Here is a tiny trained network, its code and every weight. The questions are about switching its units off for an input and a target symbol, where a switched-off unit gives its printed mean instead of its output.

import numpy as np


def w(rows, s, z=0):
    codes = np.array(rows[::2]) - 128.0
    scale = np.full(codes.shape[1], s)
    scale[-1] = z or s
    return codes * scale


def norm(h):
    return h / np.sqrt((h * h).mean(-1, keepdims=True) + 1e-5)


def f(y):
    return y / 2 * (1 + np.tanh(0.7978845608 * (y + 0.044715 * y**3)))


def softmax(a):
    e = np.exp(a - a.max(-1, keepdims=True))
    return e / e.sum(-1, keepdims=True)


def log_softmax(a):
    a = a - a.max(-1, keepdims=True)
    return a - np.log(np.exp(a).sum(-1, keepdims=True))


def net(x, mask):
    ids = ['αβγδεζηθλμξστφψω'.index(c) for c in x.split()]
    T = len(ids)
    res = E[ids] + P[:T]
    r = norm(res)
    for j in range(3):
        rows = slice(4 * j, 4 * j + 4)
        q, k, v = (r @ M[0][rows].T for M in (Q, K, V))
        z = softmax(np.where(np.tri(T) > 0, q @ k.T / 4**0.5, -1e9)) @ v
        o = O[0][rows]
        res = res + np.where(mask[j], z, o[:, -1]) @ o[:, :-1]
    y = f(norm(res) @ A[0][:, :-1].T + A[0][:, -1])
    res = res + np.where(mask[3:7], y, B[0][:, -1]) @ B[0][:, :-1]
    return log_softmax(norm(res)[-1] @ U[:, :-1].T + U[:, -1])


Q, K, V, O, A, B = {}, {}, {}, {}, {}, {}
E = w([
[146,75,116,86],'α',
[104,120,85,106],'β',
[72,163,98,118],'γ',
[111,114,101,120],'δ',
[110,124,113,137],'ε',
[47,139,107,139],'ζ',
[119,55,132,65],'η',
[103,115,112,129],'θ',
[101,138,169,34],'λ',
[73,101,198,99],'μ',
[117,128,162,144],'ξ',
[168,252,127,142],'σ',
[130,101,91,76],'τ',
[116,139,212,109],'φ',
[135,101,104,103],'ψ',
[178,174,163,119],'ω',
],0.022)
P = w([
[233,1,71,171],'0',
[64,199,107,80],'1',
[61,202,125,80],'2',
[80,179,132,81],'3',
[81,173,139,86],'4',
[73,187,144,87],'5',
[69,187,153,92],'6',
[77,179,146,91],'7',
[80,181,148,98],'8',
[72,189,148,102],'9',
[81,183,147,110],'10',
[81,186,144,120],'11',
[75,189,140,122],'12',
[66,197,141,107],'13',
],0.0079)
Q[0] = w([
[142,128,128,131],'H0',
[61,134,12,125],'H0',
[133,108,137,209],'H0',
[173,126,151,124],'H0',
[230,83,224,96],'H1',
[114,109,195,145],'H1',
[93,142,225,61],'H1',
[203,197,217,95],'H1',
[135,108,153,119],'H2',
[8,130,35,143],'H2',
[121,102,177,172],'H2',
[80,178,37,144],'H2',
],0.016)
K[0] = w([
[103,122,135,134],'H0',
[165,22,131,187],'H0',
[70,139,85,218],'H0',
[86,136,150,112],'H0',
[83,251,216,78],'H1',
[109,115,192,92],'H1',
[121,136,249,193],'H1',
[165,217,161,135],'H1',
[136,131,144,106],'H2',
[197,35,79,220],'H2',
[147,129,106,47],'H2',
[132,85,78,239],'H2',
],0.014)
V[0] = w([
[142,191,82,169],'H0',
[185,169,148,161],'H0',
[223,82,111,144],'H0',
[159,102,221,107],'H0',
[172,146,78,160],'H1',
[41,65,32,181],'H1',
[107,125,175,249],'H1',
[85,44,179,126],'H1',
[74,99,135,207],'H2',
[82,21,186,102],'H2',
[189,116,246,188],'H2',
[21,140,162,110],'H2',
],0.016)
O[0] = w([
[198,104,122,130,2],'H0',
[170,135,178,123,32],'H0',
[144,105,182,70,148],'H0',
[85,174,187,133,181],'H0',
[173,166,91,95,44],'H1',
[24,163,24,122,150],'H1',
[163,59,43,155,84],'H1',
[44,51,147,126,239],'H1',
[75,168,110,177,114],'H2',
[58,22,120,130,236],'H2',
[174,100,112,247,51],'H2',
[48,137,186,137,146],'H2',
],0.015,0.0056)
A[0] = w([
[1,99,48,74,165],'N0',
[138,227,27,97,253],'N1',
[183,171,35,119,154],'N2',
[113,49,203,241,166],'N3',
],0.015,0.0075)
B[0] = w([
[224,78,127,108,253],'N0',
[115,177,190,217,176],'N1',
[49,250,121,144,142],'N2',
[187,170,128,177,187],'N3',
],0.021,0.019)
U = w([
[172,91,119,93,40],'α',
[155,202,91,72,112],'β',
[100,211,103,127,103],'γ',
[192,145,75,97,74],'δ',
[192,174,51,161,119],'ε',
[39,116,57,150,194],'ζ',
[97,59,120,95,26],'η',
[151,82,60,128,50],'θ',
[59,147,222,103,136],'λ',
[62,48,171,199,81],'μ',
[209,56,115,214,166],'ξ',
[157,201,162,177,254],'σ',
[176,119,171,72,252],'τ',
[126,129,206,252,81],'φ',
[186,118,152,112,156],'ψ',
[252,177,220,151,47],'ω',
],0.016,0.0045)

Each question gives the input, a string of symbols that net reads in full, and the target symbol t.
The units are the heads (4 rows each of Q, K, V and O) and the neurons (one row each of A and B). Each row of codes is followed by its name. A weight is (code - 128) times the scale printed after its matrix; where a second scale follows, it is the last column's (O, A, B and U).
mask holds one flag per unit, heads first, then neurons. A switched-off unit (its flag False) gives its mean, the last column of its rows in O or B, instead of its output. The means were averaged over made-up inputs and are rounded, as every weight is.
A unit's drop is (log p(t) with every unit on - log p(t) with that unit switched off) / (log p(t) with every unit on - log p(t) with every unit switched off).
The circuit of an input: a set's keep is (log p(t) with only the set's units on - log p(t) with every unit switched off) / (log p(t) with every unit on - log p(t) with every unit switched off). Starting from all 7 units, units are removed one at a time, each time the one whose removal leaves the highest keep (on an exact tie, the one counted first), for as long as the keep stays at least 0.8.
circuit, biggest first: the units of the circuit, biggest drop first
most important unit: the unit with the biggest drop
top k neurons: the k neurons with the biggest drops, biggest first
which heads matter: for each layer, one digit per head in row order, 1 if its drop is at least 0.15 and else 0, layers parted by /
drop when u is switched off: that unit's drop, to one decimal
input ζ λ ζ γ μ ζ ξ λ λ β η ζ β, target ζ: circuit, biggest first => [H1]
input ζ δ θ η ε τ φ, target φ: circuit, biggest first => [H1 N0 H0]
input ε λ ψ τ λ η η λ δ ζ, target ε: circuit, biggest first => [H1 N0]
input β τ σ ξ ζ, target β: which heads matter => 011
input φ ψ ζ μ ξ λ ζ μ α ψ, target φ: which heads matter => 111
input ε ζ ε η τ μ λ μ ζ ξ τ, target ε: circuit, biggest first => [H1 H2]
input γ φ ξ λ ζ λ λ λ ε λ β, target γ: which heads matter => 010
input ξ ζ ζ θ δ η φ, target φ: which heads matter => 111
input ε β η τ μ ψ λ ζ β ω ω α ξ ε, target ε: circuit, biggest first => [H1 H2]
input λ λ φ α, target φ: circuit, biggest first => [H1 N0]
input λ ε ε η ζ θ λ, target λ: which heads matter => 010
input ξ λ η, target ξ: which heads matter => 001
input ε μ τ λ ζ μ ε α μ, target μ: which heads matter => 111
input β λ ζ, target β: top neuron => [N0]
input ζ ζ α ω λ ω ζ ζ, target ζ: which heads matter => 010
input σ α ψ ε δ ζ ζ ζ λ φ ζ ζ, target σ: which heads matter => 001
input λ α τ, target λ: which heads matter => 010
input ξ α ψ λ ε, target ξ: which heads matter => 011
input ξ λ γ λ ω ψ λ τ, target ξ: which heads matter => 011
input ψ ζ β β θ ε λ ζ α, target λ: which heads matter => 011
input ζ φ λ, target φ: which heads matter => 110
input ψ σ ζ λ β ζ μ λ λ τ ζ ζ ζ ξ, target ξ: most important unit => H0
input τ ζ ω σ δ, target τ: drop when N2 is switched off => 0.0
input μ α γ, target μ: drop when H2 is switched off => 0.2
input τ η σ θ, target τ: drop when H1 is switched off => 0.2
input ζ ζ ζ ζ β τ ζ σ λ λ μ θ, target ζ: drop when H1 is switched off => 0.5
input ζ ψ η θ λ ζ, target ζ: most important unit => H1
